Below is a small trained network, with its code and all its weights. Each question gives an input and a target symbol and asks what happens when units are switched off, that is, made to give their printed mean instead of their output.

import numpy as np


def w(rows, s, z=0):
    codes = np.array(rows[::2]) - 128.0
    scale = np.full(codes.shape[1], s)
    scale[-1] = z or s
    return codes * scale


def norm(h):
    return h / np.sqrt((h * h).mean(-1, keepdims=True) + 1e-5)


def f(y):
    return y / 2 * (1 + np.tanh(0.7978845608 * (y + 0.044715 * y**3)))


def softmax(a):
    e = np.exp(a - a.max(-1, keepdims=True))
    return e / e.sum(-1, keepdims=True)


def log_softmax(a):
    a = a - a.max(-1, keepdims=True)
    return a - np.log(np.exp(a).sum(-1, keepdims=True))


def net(x, mask):
    ids = ['ΓΛΣΩαβδεξπτφ'.index(c) for c in x.split()]
    T = len(ids)
    res = E[ids] + P[:T]
    r = norm(res)
    for j in range(3):
        rows = slice(3 * j, 3 * j + 3)
        q, k, v = (r @ M[0][rows].T for M in (Q, K, V))
        z = softmax(np.where(np.tri(T) > 0, q @ k.T / 3**0.5, -1e9)) @ v
        o = O[0][rows]
        res = res + np.where(mask[j], z, o[:, -1]) @ o[:, :-1]
    y = f(norm(res) @ A[0][:, :-1].T + A[0][:, -1])
    res = res + np.where(mask[3:11], y, B[0][:, -1]) @ B[0][:, :-1]
    return log_softmax(norm(res)[-1] @ U[:, :-1].T + U[:, -1])


Q, K, V, O, A, B = {}, {}, {}, {}, {}, {}
E = w([
[164,57,145,134],'Γ',
[122,53,153,124],'Λ',
[130,70,122,39],'Σ',
[182,33,135,123],'Ω',
[89,111,187,81],'α',
[120,133,190,134],'β',
[112,82,211,63],'δ',
[126,63,95,143],'ε',
[100,123,220,43],'ξ',
[211,85,3,51],'π',
[75,114,87,151],'τ',
[240,122,105,174],'φ',
],0.0057)
P = w([
[158,158,55,204],'0',
[171,1,183,177],'1',
[178,31,198,149],'2',
[138,49,208,191],'3',
[147,65,181,167],'4',
[153,91,181,152],'5',
[151,111,176,146],'6',
[158,133,167,142],'7',
[161,154,159,128],'8',
[180,139,173,113],'9',
[205,138,188,135],'10',
],0.0044)
Q[0] = w([
[186,84,48,142],'head 0',
[127,160,203,138],'head 0',
[65,234,154,102],'head 0',
[46,198,97,143],'head 1',
[43,85,109,154],'head 1',
[141,133,29,217],'head 1',
[172,111,177,154],'head 2',
[7,114,118,223],'head 2',
[81,1,207,69],'head 2',
],0.0068)
K[0] = w([
[205,127,60,160],'head 0',
[105,157,170,63],'head 0',
[1,76,172,65],'head 0',
[101,13,126,134],'head 1',
[149,15,169,145],'head 1',
[58,121,156,125],'head 1',
[68,234,110,247],'head 2',
[240,68,159,192],'head 2',
[39,108,146,138],'head 2',
],0.0073)
V[0] = w([
[155,113,156,187],'head 0',
[232,115,118,161],'head 0',
[114,177,154,212],'head 0',
[242,146,163,252],'head 1',
[115,208,178,219],'head 1',
[39,124,234,129],'head 1',
[216,137,162,153],'head 2',
[150,140,122,2],'head 2',
[95,54,67,170],'head 2',
],0.0081)
O[0] = w([
[93,156,162,91,218],'head 0',
[113,214,232,145,203],'head 0',
[105,95,201,61,36],'head 0',
[98,194,189,108,232],'head 1',
[9,113,164,27,45],'head 1',
[167,53,161,3,251],'head 1',
[127,168,225,68,190],'head 2',
[108,112,205,238,152],'head 2',
[178,194,4,87,74],'head 2',
],0.006,0.0027)
A[0] = w([
[151,97,62,119,117],'neuron 0',
[62,142,161,140,163],'neuron 1',
[130,42,111,254,83],'neuron 2',
[115,136,228,139,229],'neuron 3',
[128,138,50,229,127],'neuron 4',
[107,118,135,147,97],'neuron 5',
[138,188,151,173,229],'neuron 6',
[235,114,142,62,255],'neuron 7',
],0.0073,0.0027)
B[0] = w([
[106,69,118,113,121],'neuron 0',
[253,111,152,160,147],'neuron 1',
[144,64,84,172,144],'neuron 2',
[216,116,78,107,254],'neuron 3',
[46,125,73,19,125],'neuron 4',
[189,219,176,147,122],'neuron 5',
[171,64,74,144,170],'neuron 6',
[167,137,61,109,243],'neuron 7',
],0.0057,0.0068)
U = w([
[109,193,131,191,97],'Γ',
[106,177,102,140,52],'Λ',
[100,131,68,188,253],'Σ',
[112,228,193,190,92],'Ω',
[127,9,165,113,178],'α',
[68,163,200,76,83],'β',
[134,122,132,123,52],'δ',
[123,172,103,163,48],'ε',
[166,15,159,122,202],'ξ',
[150,128,59,254,109],'π',
[80,126,39,37,108],'τ',
[152,245,217,152,120],'φ',
],0.009,0.0045)

Each question gives the input, a string of symbols that net reads in full, and the target symbol t.
The units are the heads (3 rows each of Q, K, V and O) and the neurons (one row each of A and B). Each row of codes is followed by its name. A weight is (code - 128) times the scale printed after its matrix; where a second scale follows, it is the last column's (O, A, B and U).
mask holds one flag per unit, heads first, then neurons. A switched-off unit (its flag False) gives its mean, the last column of its rows in O or B, instead of its output. The means were averaged over made-up inputs and are rounded, as every weight is.
A unit's drop is (log p(t) with every unit on - log p(t) with that unit switched off) / (log p(t) with every unit on - log p(t) with every unit switched off).
The circuit of an input: a set's keep is (log p(t) with only the set's units on - log p(t) with every unit switched off) / (log p(t) with every unit on - log p(t) with every unit switched off). Starting from all 11 units, units are removed one at a time, each time the one whose removal leaves the highest keep (on an exact tie, the one counted first), for as long as the keep stays at least 0.8.
units of the circuit, in order: the units of the circuit, biggest drop first
heads that matter: for each layer, one digit per head in row order, 1 if its drop is at least 0.15 and else 0, layers parted by /
drop of u: that unit's drop, to one decimal
input π Ω Λ, target π: units of the circuit, in order -> head 1
input π δ Σ τ, target τ: units of the circuit, in order -> head 2; neuron 4
input φ δ φ Γ β, target φ: heads that matter -> 010
input β π π α δ ε φ α φ δ Σ, target φ: heads that matter -> 010
input Γ ξ δ ξ φ π ε, target φ: heads that matter -> 100
input Ω ξ α β ξ Σ τ ξ, target τ: heads that matter -> 101
input Γ ε α, target φ: heads that matter -> 110
input α Ω Γ, target τ: units of the circuit, in order -> head 2; head 1
input ξ π φ φ Γ φ, target φ: heads that matter -> 100
input α Σ ξ ξ ξ ξ α ξ τ Ω, target τ: heads that matter -> 001
input φ ξ α, target φ: heads that matter -> 010
input φ ξ φ Ω Ω, target φ: heads that matter -> 110
input β Σ φ φ ξ, target φ: heads that matter -> 010
input Γ β φ Σ δ, target φ: units of the circuit, in order -> head 1
input Γ ξ φ Σ Γ, target φ: heads that matter -> 110
input α α Γ ξ ξ Σ Λ Σ β τ π, target τ: drop of neuron 5 -> 0.0
input φ α ξ ξ ξ α φ, target φ: drop of head 0 -> 0.6
input α δ ξ ξ Λ ξ τ α, target τ: drop of head 2 -> 0.4
